Below is a small trained network, with its code and all its weights. Each question gives an input and a class and asks what happens when units are switched off, that is, made to give their printed mean instead of their output.

import numpy as np


def w(rows, s, z=0):
    codes = np.array(rows[::2]) - 128.0
    scale = np.full(codes.shape[1], s)
    scale[-1] = z or s
    return codes * scale


def f(y):
    return np.maximum(y, 0)


def log_softmax(a):
    a = a - a.max(-1, keepdims=True)
    return a - np.log(np.exp(a).sum(-1, keepdims=True))


def net(x, mask):
    res = np.array(x, float).reshape(1, 7) / 4 @ E
    y = f(res @ A[0][:, :-1].T + A[0][:, -1])
    res = res + np.where(mask, y, B[0][:, -1]) @ B[0][:, :-1]
    return log_softmax(res[-1] @ U[:, :-1].T + U[:, -1])


A, B = {}, {}
E = w([
[156,254,185,193,145],'x0',
[127,127,128,124,128],'x1',
[123,143,162,22,178],'x2',
[132,126,125,131,129],'x3',
[129,129,128,125,128],'x4',
[155,49,203,165,166],'x5',
[85,135,83,186,224],'x6',
],0.0098)
A[0] = w([
[143,70,112,95,149,106],'N0',
[64,59,76,96,94,94],'N1',
[134,107,116,185,79,116],'N2',
[147,130,169,58,155,173],'N3',
[106,75,103,123,132,70],'N4',
[144,99,112,191,40,127],'N5',
[114,120,91,182,119,170],'N6',
[51,126,91,183,246,101],'N7',
[187,151,183,120,43,138],'N8',
[90,172,72,111,70,103],'N9',
[179,85,172,134,110,116],'N10',
[186,106,131,101,86,100],'N11',
[135,127,153,99,84,76],'N12',
[201,63,208,161,148,93],'N13',
[93,84,102,111,131,76],'N14',
[105,128,124,123,144,255],'N15',
[156,177,77,90,77,141],'N16',
[160,191,162,135,152,69],'N17',
[103,93,126,114,129,90],'N18',
[142,128,104,107,216,92],'N19',
[97,78,75,92,117,110],'N20',
[183,186,135,162,195,89],'N21',
],0.013,0.012)
B[0] = w([
[143,204,156,157,130,178],'N0',
[144,191,162,172,104,205],'N1',
[149,238,124,1,176,170],'N2',
[167,188,87,59,177,204],'N3',
[124,181,215,168,76,156],'N4',
[158,203,108,34,186,194],'N5',
[179,136,88,78,144,191],'N6',
[73,59,67,65,12,219],'N7',
[138,40,91,125,46,199],'N8',
[6,100,169,169,225,174],'N9',
[75,65,105,174,147,171],'N10',
[121,105,80,131,81,163],'N11',
[101,103,111,83,65,145],'N12',
[18,121,176,146,209,195],'N13',
[121,166,200,170,71,158],'N14',
[246,84,87,166,181,247],'N15',
[74,60,130,190,192,189],'N16',
[123,213,182,209,52,156],'N17',
[127,167,179,142,102,148],'N18',
[124,114,95,92,102,162],'N19',
[150,189,178,211,103,193],'N20',
[133,145,169,157,67,172],'N21',
],0.0071,0.013)
U = w([
[137,212,215,195,53,3],'0',
[102,61,108,93,39,122],'1',
[1,114,160,164,237,40],'2',
[190,111,133,148,166,250],'3',
[187,128,134,144,157,234],'4',
[163,205,138,39,168,58],'5',
[188,110,127,152,156,197],'6',
],0.01,0.0071)

Each question gives the input, the list of numbers given to net, and the class t.
The units are the neurons (one row each of A and B). Each row of codes is followed by its name. A weight is (code - 128) times the scale printed after its matrix; where a second scale follows, it is the last column's (A, B and U).
mask holds one flag per neuron, in row order. A switched-off neuron (its flag False) gives its mean, the last column of its row in B, instead of its output. The means were averaged over made-up inputs and are rounded, as every weight is.
A unit's drop is (log p(t) with every unit on - log p(t) with that unit switched off) / (log p(t) with every unit on - log p(t) with every unit switched off).
The circuit of an input: a set's keep is (log p(t) with only the set's units on - log p(t) with every unit switched off) / (log p(t) with every unit on - log p(t) with every unit switched off). Starting from the 12 units with the biggest drops (on a tie, the unit counted first), units are removed one at a time, each time the one whose removal leaves the highest keep (on an exact tie, the one counted first), for as long as the keep stays at least 0.8.
units of the circuit, in order: the units of the circuit, biggest drop first
unit that matters most: the unit with the biggest drop
k most important neurons: the k neurons with the biggest drops, biggest first
drop when u is switched off: that unit's drop, to one decimal
input [-1,5,-6,6,0,7,-3], class 2: units of the circuit, in order => (N13)
input [8,1,1,7,0,5,5], class 0: 2 most important neurons => (N17; N21)
input [-3,1,-8,2,-4,6,5], class 5: 3 most important neurons => (N2; N5; N6)
input [-3,7,-8,4,5,0,-4], class 5: units of the circuit, in order => (N5; N2)
input [-4,3,-8,-7,-7,-7,0], class 5: 4 most important neurons => (N5; N2; N6; N13)
input [7,-3,5,1,2,2,2], class 0: 2 most important neurons => (N17; N21)
input [0,-2,-5,0,4,-6,-4], class 2: 2 most important neurons => (N9; N16)
input [-5,6,-7,-6,5,2,6], class 5: 2 most important neurons => (N2; N5)
input [-1,1,-1,2,0,-4,2], class 2: 2 most important neurons => (N9; N8)
input [-5,-4,-8,-6,3,-4,5], class 5: units of the circuit, in order => (N2; N5)
input [-2,0,-7,2,7,-4,-6], class 5: 3 most important neurons => (N5; N2; N7)
input [4,-4,-8,3,-1,3,0], class 5: units of the circuit, in order => (N2; N5)
input [2,0,1,-8,2,-8,-6], class 2: 3 most important neurons => (N9; N16; N7)
input [-5,-3,-8,0,4,0,-4], class 5: units of the circuit, in order => (N5; N2)
input [3,-7,4,0,3,-4,-7], class 1: most important neuron => (N8)
input [-2,4,-8,-7,-8,2,2], class 5: units of the circuit, in order => (N2; N5)
input [-4,0,-4,1,5,7,1], class 2: 2 most important neurons => (N13; N10)
input [8,0,1,-4,5,-2,6], class 0: drop when N21 is switched off => 0.3
input [4,4,6,4,-2,-8,-6], class 2: drop when N9 is switched off => 0.5
input [1,-7,3,-1,6,-5,-8], class 1: drop when N14 is switched off => 0.0
input [-5,3,8,6,7,7,6], class 5: unit that matters most => N3
